Moves between elements:
mm * qf
mm ~ nl
mm $ qr
sj ^ ql
sj & fg
sj ! cm
nf % cm
nf ^ qh
nf & lh
bc % jg
bc @ fs
bc ^ bl
bc * zn
bc ~ pz
bc & tc
bc ! rq
bc $ jp
hl % zc
hl @ lh
hl ^ rl
jl % tg
jl ^ bs
jl ~ lh
lj % bt
lj @ cq
lj $ rl
jg % bc
jg @ qh
jg & rl
qq % nz
qq @ ns
qq ^ dh
qq * mn
qq ~ rc
qq & bz
qq ! hp
qq $ sf
rd ^ qf
rd ~ rf
rd $ tg
qf % dd
qf @ hg
qf ^ rd
qf * mm
qf ~ qj
qf & lf
qf ! pq
qf $ dt
mz ^ bp
mz ~ cm
mz & tg
rq @ ql
rq & bf
rq ! bc
pn ^ ph
pn ! rf
pn $ fg
gr % lt
gr @ cg
gr ^ fh
gr * sr
gr ~ zd
gr & tp
gr ! dt
gr $ pq
fg % zr
fg @ fc
fg ^ zd
fg * sb
fg ~ fh
fg & sj
fg ! nt
fg $ pn
cq % qj
cq @ lj
cq ^ sm
cq * sf
cq ~ dd
cq & nb
cq ! nh
cq $ mn
bh % hp
bh @ gt
bh ^ sb
bh * zd
bh ~ sr
bh & dz
bh ! nz
bh $ tr
lt % gr
lt ~ zb
lt ! bs
sf % nl
sf * cq
sf $ qq
pr % ql
pr & zb
pr ! qh
rc % qr
rc * bs
rc ~ qq
dz * ql
dz & bh
dz ! td
gl @ rf
gl ^ bt
gl $ zc
lf ~ lb
lf & qf
lf $ bp
pq ~ ph
pq ! qf
pq $ gr
ns % nq
ns @ qq
ns * rl
hz @ cl
hz ^ nq
hz * zc
mn % rr
mn @ rl
mn ^ lh
mn * qq
mn ~ bs
mn & qh
mn ! zb
mn $ cq
pc ^ qr
pc * tg
pc ~ cl
sb ^ bh
sb * fg
sb ! cl
bf % dm
bf @ zd
bf ^ fc
bf * gt
bf ~ cg
bf & rq
bf ! tc
bf $ dl
nc ^ nl
nc * rf
nc $ cl
cj % gg
cj @ bs
cj ~ rl
tz @ tg
tz ^ gg
tz ~ zc
fc @ fg
fc ^ bf
fc ! zc
rf % sm
rf @ gl
rf ^ qj
rf * nc
rf ~ rd
rf & bg
rf ! pn
rf $ nt
nq % ns
nq @ nz
nq ^ hz
nq * tc
nq ~ fd
nq & zn
nq ! gt
nq $ ht
tr * ph
tr ! nl
tr $ bh
nb % lb
nb & cq
nb $ qh
nh % ph
nh ! cq
nh $ zb
td % bz
td @ zn
td ^ pg
td * fs
td ~ zq
td & nz
td ! dz
td $ hb
hp % bh
hp * zb
hp ! qq
lb % nb
lb @ jp
lb ^ bg
lb * hb
lb ~ lf
lb & qj
lb ! qg
lb $ fs
pz @ bp
pz ~ bc
pz & gg
gt @ bh
gt * bf
gt ! nq
ph % nh
ph @ dl
ph ^ pn
ph * tr
ph ~ pq
ph & qg
ph ! qj
ph $ zd
gg % cj
gg @ dt
gg ^ tz
gg * fd
gg ~ tc
gg & pz
gg ! cg
gg $ hg
pg ^ td
pg * cm
pg & cl
tg % jl
tg @ tz
tg ^ dt
tg * pc
tg ~ nt
tg & mz
tg ! fh
tg $ rd
zq * bp
zq ~ td
zq & qr
ql % pr
ql @ rq
ql ^ sj
ql * dz
ql ~ tp
ql & zd
ql ! fs
ql $ qg
lh % nt
lh @ hl
lh ^ mn
lh * dh
lh ~ jl
lh & nf
lh ! zr
lh $ sm
bg ^ lb
bg & rf
bg $ cm
fs % qh
fs @ bc
fs ^ cm
fs * td
fs ~ bp
fs & rr
fs ! ql
fs $ lb
bs % dt
bs @ cj
bs ^ jl
bs * rc
bs ~ mn
bs & gz
bs ! lt
bs $ dd
nz % qq
nz @ nq
nz ^ cl
nz * rr
nz ~ qr
nz & td
nz ! bh
nz $ nl
bz % td
bz * qh
bz & qq
nt % lh
nt @ zc
nt ^ rr
nt * cl
nt ~ tg
nt & cm
nt ! fg
nt $ rf
fh ^ gr
fh ~ fg
fh ! tg
sm % rf
sm ^ cq
sm $ lh
rr % mn
rr @ tc
rr ^ nt
rr * nz
rr ~ dt
rr & fs
rr ! zd
rr $ qj
bt % lj
bt @ qj
bt ^ gl
bt * ht
bt ~ hg
bt & jp
bt ! dl
bt $ tc
bp % gz
bp @ pz
bp ^ mz
bp * zq
bp ~ fs
bp & dt
bp ! tp
bp $ lf
zd % zb
zd @ bf
zd ^ fg
zd * bh
zd ~ gr
zd & ql
zd ! rr
zd $ ph
qg & ph
qg ! lb
qg $ ql
qj % cq
qj @ bt
qj ^ rf
qj * nl
qj ~ qf
qj & lb
qj ! ph
qj $ rr
dd % qf
dd ~ cq
dd $ bs
rl % tc
rl @ mn
rl ^ hl
rl * ns
rl ~ cj
rl & jg
rl ! dm
rl $ lj
qh % fs
qh @ jg
qh ^ nf
qh * bz
qh ~ gz
qh & mn
qh ! pr
qh $ nb
zb % zd
zb @ dm
zb ^ zr
zb * hp
zb ~ lt
zb & pr
zb ! mn
zb $ nh
fd @ qr
fd * gg
fd ~ nq
ht @ nl
ht * bt
ht $ nq
dm % bf
dm @ zb
dm ! rl
zc % hl
zc @ nt
zc ^ tc
zc * hz
zc ~ tz
zc & bl
zc ! fc
zc $ gl
zn @ td
zn * bc
zn & nq
bl @ cm
bl ^ bc
bl & zc
gz % bp
gz ~ qh
gz & bs
tp ~ ql
tp & gr
tp ! bp
qr % rc
qr @ fd
qr ^ pc
qr * dt
qr ~ nz
qr & zq
qr ! sr
qr $ mm
tc % rl
tc @ rr
tc ^ zc
tc * nq
tc ~ gg
tc & bc
tc ! bf
tc $ bt
dh % cl
dh ^ qq
dh * lh
hg @ qf
hg ~ bt
hg $ gg
hb * lb
hb & nl
hb $ td
sr * gr
sr ~ bh
sr ! qr
jp @ lb
jp & bt
jp $ bc
zr % fg
zr ^ zb
zr ! lh
nl % sf
nl @ ht
nl ^ nc
nl * qj
nl ~ mm
nl & hb
nl ! tr
nl $ nz
cl % dh
cl @ hz
cl ^ nz
cl * nt
cl ~ pc
cl & pg
cl ! sb
cl $ nc
dl @ ph
dl ! bt
dl $ bf
cm % nf
cm @ bl
cm ^ fs
cm * pg
cm ~ mz
cm & nt
cm ! sj
cm $ bg
cg @ gr
cg ~ bf
cg ! gg
dt % bs
dt @ gg
dt ^ tg
dt * qr
dt ~ rr
dt & bp
dt ! gr
dt $ qf

The rows follow the links: the fewer symbols apart two elements are, the more alike their rows tend to be.

Each row is also shifted at random along 7 hidden directions that mean nothing.

Some elements, each with a row of numbers:
bh	1,20,-13,12,55,-1,-9,-23,11,35,-12,56,-3,4,26,-14,-51,-11,53,6,-8,-30,-49,88,9,75,28,-44,22,-9,13,17,-21,-18,29,-23,31,-45,-17,93,-2,5,-38,24,82,12,-5,-5,21,20,-37,8,33,22,20,38
rl	-21,2,26,41,36,-32,27,27,-3,44,6,44,10,26,33,19,21,-4,-7,-5,-5,-27,-36,18,13,23,-6,-44,-13,7,-12,-14,-33,-30,2,28,8,21,-27,12,-8,-27,-7,21,-28,-37,-17,-75,10,-1,-32,-14,26,5,-13,-36
sr	-37,-15,-42,-28,25,11,-60,-54,20,-32,-11,-17,7,16,5,-19,-26,5,36,-6,-15,-10,7,32,-23,57,13,2,42,-1,25,-9,3,37,17,-18,28,-39,-11,57,13,25,-3,16,49,7,-19,45,-16,-25,40,5,18,-20,8,23
pc	-1,9,-1,-28,26,1,-15,0,-8,-42,-8,28,21,11,-2,-31,17,-27,40,-1,17,-33,22,30,15,34,-7,-12,-26,-12,-2,23,-4,17,8,6,39,-11,14,34,16,-28,-33,-18,25,-17,33,29,-2,-2,-46,6,23,-7,21,0
sb	-36,24,7,-19,19,-4,3,28,-6,21,-38,23,-7,-37,-11,-49,-18,17,8,-7,45,-35,-15,13,9,-36,14,30,-39,-4,-26,21,0,16,11,-37,19,-4,38,-19,-49,-3,-40,-5,40,51,-6,45,16,8,-48,53,28,32,-8,61
hz	65,-1,-11,-16,14,-12,2,3,-16,-1,-10,17,34,-23,-35,-13,5,24,9,-35,4,9,54,24,1,29,1,-16,-14,-40,-33,18,10,20,59,16,38,-20,-7,-10,-14,-14,5,40,-10,-32,13,4,-71,62,15,-12,-31,-8,11,24
bz	-34,-22,57,41,53,3,14,14,30,-30,25,10,-19,-10,-14,-52,-61,27,-19,-24,-20,-47,-36,49,7,-65,-9,-6,-23,0,-30,-16,-79,-8,-19,-6,-7,64,22,-22,32,-13,-12,59,-1,-16,-14,1,75,44,7,32,-19,9,5,38
nh	53,33,12,31,28,-4,21,9,10,44,-6,14,31,8,-3,-42,-17,58,-37,-5,15,53,-21,0,-33,-3,11,-26,15,-41,21,18,-15,-17,18,-1,-38,-19,-20,48,-10,-12,-19,91,-21,22,-45,4,8,6,60,7,-11,-3,-10,16
qg	77,19,-13,6,-44,7,0,-11,34,24,-32,-9,-16,-27,6,29,4,37,-11,5,15,38,41,-8,-19,-15,42,-16,38,-33,3,3,31,-10,-13,-54,-9,-3,21,28,-17,45,2,-16,-15,19,16,2,-19,-28,22,-3,19,3,-14,7
mz	-55,1,29,-6,-12,19,25,22,-47,-15,-2,22,46,12,-24,-39,8,-9,21,33,-14,2,-29,71,-53,32,-27,6,58,-21,-4,19,-58,-22,-6,14,-9,39,-47,51,-1,-44,-59,4,35,-40,20,12,52,-8,-15,27,30,5,44,-9
nt	124,4,-40,-3,-5,10,11,-29,-48,3,8,-9,1,-12,-16,28,40,-7,-15,23,45,-8,43,20,27,17,-9,25,-10,-9,3,41,42,-10,18,-11,42,5,19,-30,3,-24,6,-6,49,2,62,6,-19,2,-42,14,18,-26,22,20
jg	-41,-20,-21,-4,-25,-28,4,-28,28,18,-32,-36,-3,-11,16,48,10,116,-81,-24,26,15,86,-15,-8,-38,37,-2,22,-74,-21,-26,9,-18,-3,-22,1,21,23,-9,-8,36,-1,23,-56,-16,4,0,-36,-11,56,39,38,-35,-8,-11
pz	22,-39,41,-15,-11,11,15,6,-14,-36,-26,-29,36,8,-10,-31,-41,36,-32,-37,-44,13,0,25,-47,-11,-46,2,42,-37,-12,-13,-2,32,-7,29,-32,-21,-52,-1,9,0,0,13,-31,39,-39,8,30,-6,54,21,-38,9,34,-5
pn	7,35,-8,12,-12,19,19,35,-28,45,21,22,16,-14,-13,-13,20,-46,13,34,2,38,-33,-1,-24,-9,-12,7,6,44,3,34,-19,-16,2,16,-25,-8,-27,-1,-20,-42,-7,5,36,-3,-7,-3,0,18,-10,-17,-7,32,2,22
sj	66,0,4,-13,-21,-11,6,32,-17,8,-14,9,10,-20,-42,-9,15,5,-21,-10,19,44,32,34,-16,-38,-7,33,3,-18,-27,38,-38,-28,0,-12,14,66,14,-19,4,1,-26,-10,-12,-34,28,-9,-1,21,-26,29,16,3,18,27
tp	-6,-9,8,-22,-8,25,5,5,1,-12,-23,-5,9,24,14,-20,-28,10,-4,8,-30,14,-27,46,-48,13,-19,12,64,-20,8,3,-25,-26,-23,-11,-12,-6,-26,45,7,8,-24,-8,11,1,-35,18,23,-33,3,23,11,7,13,-3
qf	45,2,-16,-31,-30,25,-17,-28,17,-15,-19,-36,47,15,-16,-10,-12,53,-3,-2,-18,52,41,-17,-54,50,-4,-7,45,-47,29,-10,34,29,18,-13,-44,-46,-36,33,14,14,-7,27,-30,-20,-19,35,-35,-27,94,-21,-12,-37,8,-13
jp	93,4,38,23,-8,-7,40,6,3,22,-19,9,20,-22,12,-5,-4,14,-30,-16,-11,-5,20,-1,-14,-21,16,-43,16,-10,-13,-7,0,2,0,-16,-31,14,-8,6,-18,-2,-7,-16,-12,4,17,-39,20,16,5,-9,-11,38,-3,-22
rf	66,19,-32,5,-38,12,5,3,-26,16,24,-2,6,-25,-12,42,58,-22,13,27,39,20,29,-37,22,2,2,11,-21,16,9,18,39,-7,9,-9,18,13,2,-24,-4,-29,1,-28,6,-22,45,2,-32,15,-28,-16,-2,-1,-3,-11
qh	-95,4,-11,28,4,3,24,-55,9,6,11,-15,-31,22,31,25,-5,55,-45,42,18,-16,-19,41,-4,4,38,-10,53,-17,-1,-13,-10,-40,-18,-28,8,5,-1,36,-1,-8,-18,26,27,11,1,-13,43,-30,-2,47,26,-16,22,8
bg	42,19,-13,5,-43,8,33,-30,-17,-3,8,-1,1,-38,-3,16,38,-1,-7,25,42,3,30,-4,-5,-9,25,2,25,-7,-8,25,21,-1,-20,-32,12,13,2,5,-20,-12,-23,-29,40,21,51,25,11,-3,-37,35,2,-4,28,24
mn	-76,5,-55,30,-6,8,-3,-76,-3,34,20,2,-21,22,39,49,20,35,-21,54,20,-12,-17,24,9,79,45,-30,42,-12,23,-22,30,-44,17,-16,27,-52,-7,49,-9,2,-2,29,30,11,-17,-17,-9,-44,10,-1,31,-29,16,-2
hp	-16,5,7,6,36,-24,-10,41,53,12,-15,27,-28,5,-1,-23,-36,16,8,-10,25,-15,-11,-18,34,-9,4,-10,-51,10,-25,-10,-19,-10,4,-8,23,-20,35,-8,-42,23,0,21,-21,2,-40,4,-7,-1,-9,-4,-2,17,-33,4
dl	47,18,11,8,10,-12,33,14,12,55,-12,13,-27,-16,44,25,3,-25,8,-13,9,-21,-48,-60,15,-23,18,-9,-20,48,2,6,54,-2,-34,-13,-28,-37,2,-6,-39,25,1,-62,14,97,7,-35,6,-21,-62,3,6,61,-49,-26
cl	-73,15,-6,-12,13,-3,-10,22,-10,21,11,45,5,-21,-12,2,5,-31,44,27,10,-22,12,28,16,20,26,-7,-9,14,-9,2,-39,3,14,2,43,33,12,4,-11,-26,-36,-9,19,-69,52,-8,-38,33,-51,-29,33,2,12,0
lb	-105,27,11,32,-72,15,31,4,4,57,-7,-4,-21,-23,24,28,-22,15,11,25,-7,13,-53,-2,-29,1,31,-25,51,-4,19,-26,2,-3,-18,-38,-53,-26,-17,24,-42,8,-25,-24,12,35,6,-10,25,-21,-3,-3,7,37,11,-6
dm	-43,-5,-8,20,33,-32,3,18,9,53,-12,23,3,10,21,13,8,26,-34,-7,2,16,-20,1,-8,10,1,-22,8,5,-9,1,-28,-21,7,22,7,6,-19,29,-16,10,3,29,-33,-10,-41,-30,-30,2,17,-2,24,5,-29,-20
dt	-6,-5,-14,-24,-32,8,-30,13,-11,-24,-15,2,23,22,-2,17,5,7,13,4,-19,13,8,-13,-14,31,-21,16,4,-10,14,-18,-17,10,-16,12,-22,-1,-17,-13,29,12,-9,-18,-50,-69,-11,-8,-19,-36,28,-30,36,-40,3,-52
nq	29,-8,21,-11,18,-8,8,42,12,27,-23,12,7,-2,-15,-36,-79,30,13,-55,-22,-2,1,5,14,17,-22,-16,-23,-45,-33,-26,2,58,58,21,-5,-74,-30,-13,-40,-1,26,64,-40,23,-43,0,-42,72,60,-46,-73,21,15,36
jl	22,5,-7,-10,29,13,4,-25,-27,-38,3,24,60,40,-13,-9,48,-38,-10,21,22,22,20,43,2,51,-24,-24,16,-13,12,36,-9,-22,0,24,29,33,-22,50,55,-47,-23,29,16,-61,36,-15,14,-8,-11,0,27,-50,24,-35
fg	-44,5,-48,-8,-22,19,-14,-16,-31,44,10,-43,-26,-19,-22,10,21,-16,-15,5,13,28,-1,-13,-1,-19,-17,77,17,31,2,32,33,0,20,-11,11,-25,-6,-46,-19,16,30,-16,35,44,-7,34,-36,0,17,30,-15,11,3,63
nc	-13,20,-23,-18,-11,2,-1,9,6,14,37,24,-5,-18,-12,10,15,-47,52,24,23,15,7,-27,17,20,23,-40,-29,29,-6,-3,12,12,30,7,35,-19,6,9,-20,-31,8,-26,11,-29,52,10,-57,40,-30,-45,-9,8,4,1

Start here and follow the symbols in turn, left to right. Where do you end up?
Answer with the element's name.
58,14,24,-3,-32,6,4,-17,10,-46,-14,-10,5,6,13,-5,19,-1,11,4,13,-8,-12,-14,-15,-2,-6,-9,18,-4,15,-18,36,18,-48,-38,-19,-19,18,28,-6,15,-14,-54,12,42,33,11,43,-62,-32,7,10,7,3,-42
& ^ ~ ^ & ^: bg
-72,7,-16,13,6,-7,36,-2,-32,47,-4,4,28,-4,-4,-11,30,47,-42,14,29,18,7,20,-15,43,0,-19,23,-36,-9,20,2,-18,34,17,7,-26,-36,23,-30,-38,-31,48,13,-3,-6,-3,-27,9,11,25,16,6,15,6
% @ ^ @ * %: ns
-26,-23,37,-25,10,8,-24,21,20,-53,7,2,15,7,-7,-32,-47,4,17,-2,-37,-25,-8,37,-13,-21,-13,5,0,3,-2,-28,-45,21,-13,-6,6,42,18,-5,32,4,-21,2,-4,-39,-18,25,37,13,22,1,-11,1,15,-5
& % *: bs
-18,-13,-17,3,8,20,-3,-78,-1,-15,23,-33,-13,-28,0,5,2,4,10,26,21,-20,29,51,14,18,17,7,32,-7,-17,12,37,12,26,-35,56,-22,19,18,-14,-13,2,-11,84,45,43,48,-3,29,-19,23,-13,-3,36,57
& ! * * ^ @: gt
-34,30,15,34,15,-2,45,36,-29,41,41,38,37,1,-24,-41,16,-4,-15,31,38,14,-33,4,-17,16,3,-34,-6,-1,-6,27,-42,-32,9,31,-19,16,-30,31,-15,-74,-57,53,24,-35,-4,-1,12,14,6,1,-7,9,14,-9
^ * % ~: mm
95,-30,1,2,17,-13,0,-18,-14,45,-10,-26,-4,-4,1,9,-25,10,-20,-38,-32,22,-10,0,-10,0,-21,21,15,1,2,0,47,7,33,3,-22,-46,-44,-17,-14,14,53,22,2,72,-51,-17,-34,21,45,14,-46,18,-15,37
! % $ % * @: nl
34,28,31,30,-7,4,22,85,0,69,1,42,9,-1,-16,-34,-29,-9,5,-12,-35,40,-69,-22,-22,-26,-4,-16,7,18,14,13,-47,-18,20,4,-76,-8,-37,7,-25,-18,-17,16,-23,6,-56,-24,21,4,45,-36,-33,34,-30,1
! % ! ! $: mn
11,-10,-4,3,-76,-5,-10,3,12,1,-24,-37,-52,-19,-16,61,-23,31,-43,3,5,0,50,-8,14,-46,20,41,5,-37,-15,-38,9,-7,-24,-25,-8,32,44,-67,-1,59,0,-39,-60,-9,22,-27,-3,-11,15,0,16,-27,6,-6
& % ! !: mn
49,33,20,-6,11,6,12,20,28,5,3,36,-13,-19,4,-26,-31,-11,44,-8,2,-38,-13,-19,22,1,28,-37,-37,6,4,-32,4,25,14,-19,-4,-33,22,7,-15,-11,-9,2,11,17,9,-2,18,23,-23,-30,-15,27,-11,13
! $ & * &: zd
-42,-9,-27,7,-26,19,18,-58,-35,17,26,-47,9,-27,-25,23,14,18,-16,24,-16,34,31,52,-26,-2,8,29,66,-20,-1,25,-15,2,17,-10,10,29,-29,-4,9,-9,-14,31,46,-21,11,22,-1,30,36,19,-5,-24,55,37
& ^ $ & ^: bg
-24,7,4,-48,-22,-6,-31,51,25,-36,-57,45,21,7,-1,-23,-28,29,40,-8,10,-23,36,-1,5,13,6,-16,-31,-28,-13,-13,-45,18,-16,-11,8,10,36,11,12,27,-48,-22,-56,-73,12,5,-12,-13,-15,-23,53,-18,-16,-39
! ! & *: bp
87,3,-35,15,33,-9,-2,-13,13,15,-23,13,-10,20,17,8,14,46,-43,4,33,2,4,7,28,9,-5,5,3,-33,2,14,24,-57,-6,-25,7,-26,15,22,-24,19,0,58,6,37,-30,-8,8,-33,11,34,15,-12,-16,22
^ % * ! *: nt
44,26,-2,17,-3,21,30,-33,-19,36,25,0,-29,-9,23,33,8,-36,16,31,6,-26,-60,-26,26,15,30,-24,7,36,48,-16,38,-1,-10,-24,-31,-24,-3,17,-10,-10,3,-18,55,38,22,-21,31,-21,-17,-29,12,11,5,-10
& ^ & !: pn
123,4,-9,14,-15,14,9,3,-30,34,-29,-19,6,-7,-37,5,-44,74,-29,-11,-3,9,32,20,5,22,9,19,31,-96,16,-3,5,1,50,-18,-20,-26,-19,-9,-6,12,-5,73,-33,-32,-16,-8,-11,18,83,-15,-8,-30,18,25
$ $ $ %: cq
60,13,-13,-10,17,-17,-32,2,29,-54,-32,14,3,34,3,5,38,-12,-11,-14,42,-4,41,-33,28,-5,-18,4,-29,2,10,14,39,-46,-52,-18,19,2,58,-10,31,40,23,-39,-39,23,6,-5,11,-64,-39,10,30,-19,-34,-34
! ~ $ @: lj
